(in the rows, 128 means zero)
Facts:
renuk (ω zamem)
potrikle (ω malomer)
kovil (ω fudaves)
skagabom (ω malomer,dadribor)
fluplodel (ω luklol)
vovi (ω flozel)
zumak (μ boflopler) (ω katris,potrikle)
brova (ω klolusti,stisige)
genos (ω siskubu,tedra)
skimor (ω moni)
vigrutok (ω malomer,fluplodel,vekom)
voplun (μ pefli,sitom) (ω flozel,truskes)
plodo (ω plako)
foze (ω sabem,piflonil)
vekom (ω piflonil,truskes,malomer,siskubu)
tanopla (ω visan,sefles)
nofol (ω genos,satrira)
satrira (μ vovi,limoti,stisige) (ω misto,nisutre,nukan)
plaste (ω nukuflil,plamem,plako,vigrutok)
plimol (ω malomer)
trestis (μ tupir,foze) (ω skosaski)
trodrom (μ plimol,kuva,pefli,gutrun) (ω malomer)
kluflil (μ plestam) (ω baskos,plodo)
gistis (ω malomer,gridos,brigrul)
dadribor (μ lukima) (ω baskos,plaplir,dosi)
derik (ω medelu,fabru,malomer)
boplobra (ω kodibrek,broron)
klolusti (μ kuva,kibron) (ω trarakun,baskos,zatogri)
klefem (ω dutrer)
skitres (ω malomer,siskubu,fluplodel,vekom)
pluflun (ω pobrim)
fludim (ω pobrim)
zatogri (ω flozel,malomer)
skazivar (ω zamem,luklol,stisige)
plabim (μ gutrun) (ω sabem,defle)
visan (ω misto,malomer,plustobrer)
kodibrek (μ gistis,feti) (ω malomer)
grakur (ω sinik)
stadol (μ gutrun,piflonil,skazivar)
lepil (ω plimol,malomer,feti)
pegruk (ω gutrun,malomer)
visti (ω plabim,visan,nukan,lukima)
difis (ω gutrun,malomer)
fleflam (ω nukuflil,broron,malomer)
duskuni (ω malomer)
pludun (ω brigrul,feti)
truskes (ω tedra)
tedra (ω malomer)
noleklos (ω gistis,kozapos,genos,skimor)
grodi (ω moni)
dosi (ω siskubu)
noplam (ω dosi)
lukima (ω defle)
movego (ω duskuni,malomer,stisige)
plustobrer (ω pobrim,piflonil)
skosaski (ω luklol)
rinidras (ω luklol)
stogok (μ foze,fleflam,potrikle) (ω misto,dosi)
plototo (ω grumizen,dadribor)
nukan (μ renuk) (ω plestam)
tupir (ω pefli)
brobris (ω plimol)
golak (μ pobrim,skagabom,plustobrer) (ω plaplir)
raklik (ω defle,satrira)
ploves (μ dekom,grodi) (ω broron,zatogri)
limoti (ω stisige)
dekom (ω fluplodel)
flozel (ω dutrer)
brigrul (μ drebragom,plako,fabru,fleflam) (ω vekom,stisige)
siskubu (ω defle,malomer)
medelu (μ rinidras,klafi,flozel,lukima)
zamem (μ mono,boflopler,kibron,kula) (ω gridos)
dosu (ω plaplir)
plamem (ω kodibrek,vekom)
grutrer (ω kovil,defle)
skefal (ω malomer)
kula (ω luklol,malomer)
defle (ω malomer)
stibri (ω dutrer,stogok)
gutrun (ω plestam,malomer,moni)
plaplir (μ kuva,rinidras,sefles,grakur,siskubu,pegruk) (ω siskubu,stisige)
beklun (ω pebito,truskes,plodo)
plako (ω piflonil,gridos,moni)
kibron (ω siskubu,tedra)
bobrotre (ω defle)
pobrim (ω dutrer,defle)
drebragom (ω malomer,skuvudru)
skuvudru (μ skefal) (ω misto,vodralom)
klafi (ω pluflun)
nukuflil (μ sitom,pludun,fluplodel)
moni (ω malomer)
broron (ω dutrer)
napam (μ grakur) (ω trarakun,tupir,kogros)
kogros (μ brobris,gapobrun)
baskos (μ grumizen,duskuni,kozapos,katris,skitres) (ω siskubu)
rusku (ω zatogri,stisige)
togaflal (μ ripo,brova,sefles,tedra) (ω brolak)
gapobrun (ω vodralom)
kuva (ω plodo)
sitom (ω zoza)
grumizen (ω difis,genos,defle,skefal)
dritra (ω plodo,skimor,feti)
gridos (μ katris,foze)
boflopler (ω stogok,pluflun)
mono (ω malomer)
sefles (ω gutrun,grutrer,satrira)
nisutre (ω dutrer,luklol,feti)
fabru (ω defle)
fudaves (μ skitres) (ω plako,siskubu)
sabem (μ grumizen,skitres,limoti) (ω kodibrek,plodo,stisige)
plibozam (μ tanopla,noleklos,moni,plustobrer) (ω dutrer,kodibrek,malomer)
ripo (ω luklol,malomer)
taka (ω movego,malomer)
plestam (ω luklol,malomer,gridos)
katris (ω plodo,visti,lukima)
debral (μ pefli) (ω trodrom,stisige)

Known rows:
skosaski: [114 151 147 124  85 122 117  92 110 112 130 127 143 136 139 125 116 134
 146 100 141  96 126 120  87 123 116  53 126 123 141 109 129  60]
togaflal: [122 132 100 116 135 106 154  89 176  97 109  98 101 134 125 123 105 117
 134 158 140  86 100 112 146 144 111 117 146 116 134 151 137 124]
plamem: [146 101 120 123 137 140  77 143 132 129 134 121 115 118 133 114 121 123
 128 123 127 124 145 154 133 136 159 146 113 130 117 117 133 158]
sitom: [120 137 103 117 131 107 161  97 172  98 109 104 103 134 124 123 113 114
 140 160 136  87  96 111 140 145 113 115 135 114 135 156 140 116]
dosi: [114 143 157 131 148 127 120 159 137 142 130 167 125 134 107 141 175 142
 129 145 127 148 129 156 105 131  45 142 143 124 128 135 129 144]
dadribor: [114 130 139 107 131 118 118 151 154 138 114 159 155 133 118 110 150 147
 132 172 135 116 105 136 172 128  97 159  92 141 145 139 123 117]
gapobrun: [147 126 114  99 107 116 174 183 153 107 128 137 142 138 139 140 132 139
 131 204 138 116 143  95 126 128 139 177 189 113 108 148 158  92]
lukima: [126 143 142 151 139 127 171 129 101 145 132 129 119 133 113 139 161 108
 144 123 119 163 129 142 123 124 101 125 143 130 128 138 126 166]
visti: [141 126 118 133 129 122 189 130 102 135 125 131 122 130 142 121 159 108
 118 139 115 175 116 144  92 120 149 108 169 130 137 138 132 135]
visan: [156 132 126 114 105 119 162 163 124 131 134 128 139 132 130 134 129 133
 146 154 127 131 136 109 161 125 147 152 153 135 124 132 138 121]
limoti: [104 120 124 103 133 119 146 126 154 125 118 110 196 121 138 101 103 121
 121 135 143 123 118 132 159 137 170 159 122 115 151 124 113  95]
skuvudru: [131 128 131 113 130 123 201 184 137 114 136 147 122 135 134 153 147 142
 111 176 128 155 148 120  72 130 120 171 236 116  94 147 156 110]
moni: [110 137 134 147 138 149 107 120 102 139 143  99 115 118 110 159 148 125
 149 113 124 159 140 133 119 138  76 145 140 120 111 109 130 149]
tupir: [ 85 154 104 175 104 150 145 110 130 103 112 133 153 144 129 117 138 123
  97 117 121  86 121  90 132 121  90 157  67 133  88 163 143 141]
kogros: [ 64 158 122 191 133 154 158 101 119 114 120 141 143 138 118 132 149 120
  72  78 109 110 135 118  86 130  47 161  86 114  78 165 140 160]
taka: [107 116 124 121 164 135 129 103  94 132 127 103 128 112 145 123 130 124
  98 159 138 157 128 143 113 130 137 132 172 128 130 117 129 140]
brova: [107 105 128 127 138 146 119 133 149 121 118 152 168 119 152  75 106 117
  84 124 130 120 137 157 122 138 178 161 101 121 118 135 130 142]
skitres: [135 112 126 104 128 119  95 120 105 129 113 122 122 124 148 111 130 145
 124 169 149 127 114 129 143 113 154  93 127 157 155 121 125 105]
sinik: [113 154 115 132 124 108 158 105 187 106 120 102 114 140 102 140 114 110
 164 120 135  77 119 111 154 151  77 126 134 104 121 150 141 135]
kluflil: [145  88 110 119 124 142  89 150 150 125 118 158 124 125 130  88 146 131
 120 132 116 147 111 154 101 124 167 130  78 127 128 139 133 141]
grumizen: [120 124 133 122 156 126 137 126 103 140 121 121  97 127 133 130 154 127
 116 177 129 157 118 151 108 122 112 113 161 144 142 132 129 151]

Rows:
No name comes twice in this set of rows, the named rows included.
[ 94 130 129 152 157 144 129 133 126 129 117 150 138 126 139 117 143 133
  51 115 122 130 123 133 114 120 111 145 123 135 112 149 125 145] => klolusti
[148 142 144 109 111 115 155 175 153 133 130 174 142 143 127 141 144 148
 137 168 131 116 136 111 130 123 123 154 154 132 123 143 135 123] => stogok
[145 127 127 107 117 114 130 153 128 122 119 149 131 132 137 123 140 146
 130 185 138 128 122 115 131 111 143 111 137 144 137 131 136  92] => nofol
[138 153 131 113  92 122 166 180 155 114 140 147 159 145 112 164 140 142
 165 163 133 107 158  93 135 140 104 206 194  98  88 142 155 113] => vodralom
[118 121 130 110 130 127 115 112 154 132 127 118 183 120 117 117 114 132
 130 110 130 124 120 129 167 138 146 164  99 114 143 118 116  99] => brigrul
[146 124 120  94 121 121 145 171 112 121 128 122 138 127 149 130 125 143
 126 200 145 132 136 106 155 121 145 165 183 144 123 122 146 114] => drebragom
[128 126 137 101 132 116 112 163 148 134 116 160 137 138 125 114 146 147
 141 185 136 120 103 126 157 117 122 138 121 146 152 148 129 127] => noplam
[121 129 150 134 125 142  82 166 146 137 131 167 137 133 110 111 156 128
 146 124 121 117 134 160 118 137 100 171  68 130 120 135 131 175] => baskos
[131 138 129 156 126 142 142 132 147 140 143 129 137 130  85 161 147 122
 156  52  99 168 123 140 115 137  90 153 102  93 110 124 117 134] => piflonil
[121 137 133 151 147 139 121 126 132 133 145 115 108 122 105 165 127 121
 137  80 112 137 135 128 117 136  84 136 130 109 103 123 120 139] => nukuflil
[134 104 101 105 129 130  86 132 123 119 112 112 116 123 139 113 122 146
 129 195 133 135  95 116 147 114 147 119 118 147 145 124 130 103] => noleklos

Now the same nodes, written a new way:
Known rows:
pludun: [125 127 121 117 118 156 148 124 143 114 102 131 156 131 147 143 124 135
 143 145 152 135 163 143 150 141 157 117 131 151 111 120 115  99 151 132
 155 132]
plibozam: [139 156 107 131 108 148 143 118 131 125 110 104 144  94 145 159 113 149
 136 126 137 146 194 159 127 127 153 128 125 141 108 133 128 102 131 127
 115 144]
nisutre: [137 131  99 136 115 153 154 109 141 146 134 138 125 109 155 148 136 139
 129 152 157 118 168 125 152 141 143 118 132 128 105 136 119 109 142 124
 133 139]
broron: [162 148 105 145 115 127 143 137 127 153 141 105 123  87 136 147 148 133
 135 131 148 154 172 151 132 129 115 144 131 157 139 150 132  95 124 102
  97 111]
voplun: [100 132  81 125 110 159 113 112 144 150  99 129 134 105 160 152 100 125
 148 160 141 160 173 165 143 134 156 146 147 139 115 142 145  96 125 103
 123 144]
rinidras: [154 137 138 122 101 170 166 130 142 142 134 156 104 130 137 155 143 143
 150 147 161 125 140 127 135 143 148 133 138 121 112 147 132 113 147 134
 154 160]
plestam: [147 134 122 130 105 156 158 139 120 124 127 131 109 135 158 166 152 142
 151 136 143 122 152 118 140 132 139 131 122 118 141 139 121 111 144 143
 153 140]
vigrutok: [155 149 110 117 100 160 156 129 118 125  99 117 118 126 124 143 124 140
 136 119 151 159 137 148 120 138 151 151 128 144 148 151 133 104 135 118
 136 157]
satrira: [127 118  88 128 110 149 129 127 117 138 144 141 105 121 167 163 134 128
 127 141 129 110 148 101 149 119 140 112 115 123 129 143 137 113 142 140
 156 151]
skimor: [126 120 109 125 133 119 130 132 125 101 127 119 139 131 165 140 148 112
 150 132 157 146 130 110 153 155 118 141 117 159 147 126 110 101 153 121
 153 124]
fleflam: [150 164 126 120 108 148 141 133 123 116 108 107 153  94 134 171 104 159
 144 119 157 149 192 160 114 134 141 140 123 135 123 138 124  99 119 122
 104 151]
gutrun: [140 131 117 128 115 133 136 128 114 115 129 119 119 125 155 177 144 130
 136 134 147 133 139 118 129 127 124 140 110 128 149 142 121 106 143 138
 149 137]
pluflun: [159 140 111 128 124 120 148 127 130 152 140 118  95  96 111 104 137 111
 107 137 122 107 138 112 130 109 140  95 107 184 117 124 141 128 149 105
 141 145]
plaplir: [135 133 130 141 109 163 140 175 161 140 133 104  99 126 121 143 126  97
 157 131 127 140 144 165 114 120 108 136 115 149 141 121 112  85 130 150
 159 115]
truskes: [109 116  65 130 107 144 118 125 125 143 116 127  97 138 143 142 140 100
 150 145 143 187 120 132 148 134 136 160 151 154 155 141 156  84 147  91
 156 118]
renuk: [149 130 156 113 101 153 149 160 125 135 124 136 136 124 130 156 120 144
 144 133 152 117 145 144 146 131 149 128 138 139 125 128 132 110 148 143
 147 137]
sinik: [143 140 143 134 114 129 107 145 142 125 148 150 102 147 121 147 158 108
 147 137 147 138 123 117 134 137  97 141 136 157 122 134 176 123 128 103
 148 140]
misto: [132 123  56 126 110 139 125 147 116 133 150 151  76 130 150 134 165 123
 110 136 112 133 117  83 145 120 115 127 112 157 140 154 155 113 139 137
 146 116]
dutrer: [155 136  82 157 121 121 155 122 133 172 163 116  90  91 140 126 184 109
 124 152 143 144 147 111 145 127 115 130 130 180 146 151 132  92 149  90
 116  99]
vodralom: [126 132  59 121 109 152 115 167 125 110 131 168 101 153 143 134 156 124
 113 148 112 156 115 106 147 124 112 144 123 155 132 155 185 112 124 141
 143 119]
piflonil: [163 120  93 130 114 118 149 151  96 147 127 102  98 135 115 116 152 135
 134 118 130 152 112 114 127 115 136 140 138 185 190 139 144  91 164 100
 153 105]

Rows:
No name comes twice in this set of rows, the named rows included.
[139 117  89 142 131 130 155 125 146 125 141 132 108 135 148 130 202 117
 142 153 152 144 127 100 143 149 108 129 132 167 136 127 119  96 157 113
 157  94] => feti
[141 130 114 125 133 120 133 137 113 111 139 107 126 127 155 152 168 132
 134 129 148 146 130  99 131 140 113 151 116 158 160 137 115 101 158 124
 150 122] => moni
[140 129 100 118 103 129 137 129  95 140 116 117 111 109 117 132 115 147
 124 119 119 120 156 121 129  98 157 117 122 162 144 123 142 116 150 120
 136 140] => plustobrer
[139 132  94 170 120 127 128 117 113 141 166 103  61 124 127 154 182  99
 137 144 104 126 120 110 109  97 114 113 105 148 172 124 143 104 152 124
 172 117] => defle
[150 143 129 114 105 161 160 128 131 137 110 136 106 132 122 142 129 132
 145 130 159 142 123 126 120 144 149 141 129 131 121 151 141 116 139 124
 152 168] => dekom
[136 147 113 153 120 138 128 114 128 115 139 120  91 136 124 167 178 120
 139 156 126 146 133 130 105 118 127 130 121 151 145 135 162 109 140 123
 160 135] => medelu
[163 138 114 130 103 160 159 132 132 142 128 141  81 143 116 134 155 133
 143 136 162 151 103 119 120 140 137 149 135 150 152 160 144 113 147 115
 156 136] => fluplodel
[121 145  81 114 109 170 129 145 131  92 103 135 129 132 148 165 122 153
 121 135 125 154 160 134 127 117 138 134 118 139 108 145 150 117 116 157
 139 146] => drebragom
[130 153 114 113 105 166 148 123 134 122  95 125 126 117 134 156 101 135
 134 136 149 156 147 157 120 131 160 138 120 135 127 139 125 113 134 137
 150 171] => skitres
[130 151 123 138 112 160 137 139 157 107 116 104 122 110 139 161 112 118
 151 137 141 139 169 157 106 127 119 131  98 133 116 120 107  99 116 148
 140 150] => skagabom
[123 126 126 118 121 147 146 137 134 110 114 116 149 121 141 157 128 139
 144 142 152 146 150 147 150 137 150 134 119 148 133 131 113 102 139 139
 156 122] => gistis
[136 147 114 134 117 146 140 143 146 145 118 123 159  89 144 172 102 144
 151 142 158 138 203 177 126 129 137 131 133 134 111 140 125  92 115 124
  98 140] => ploves

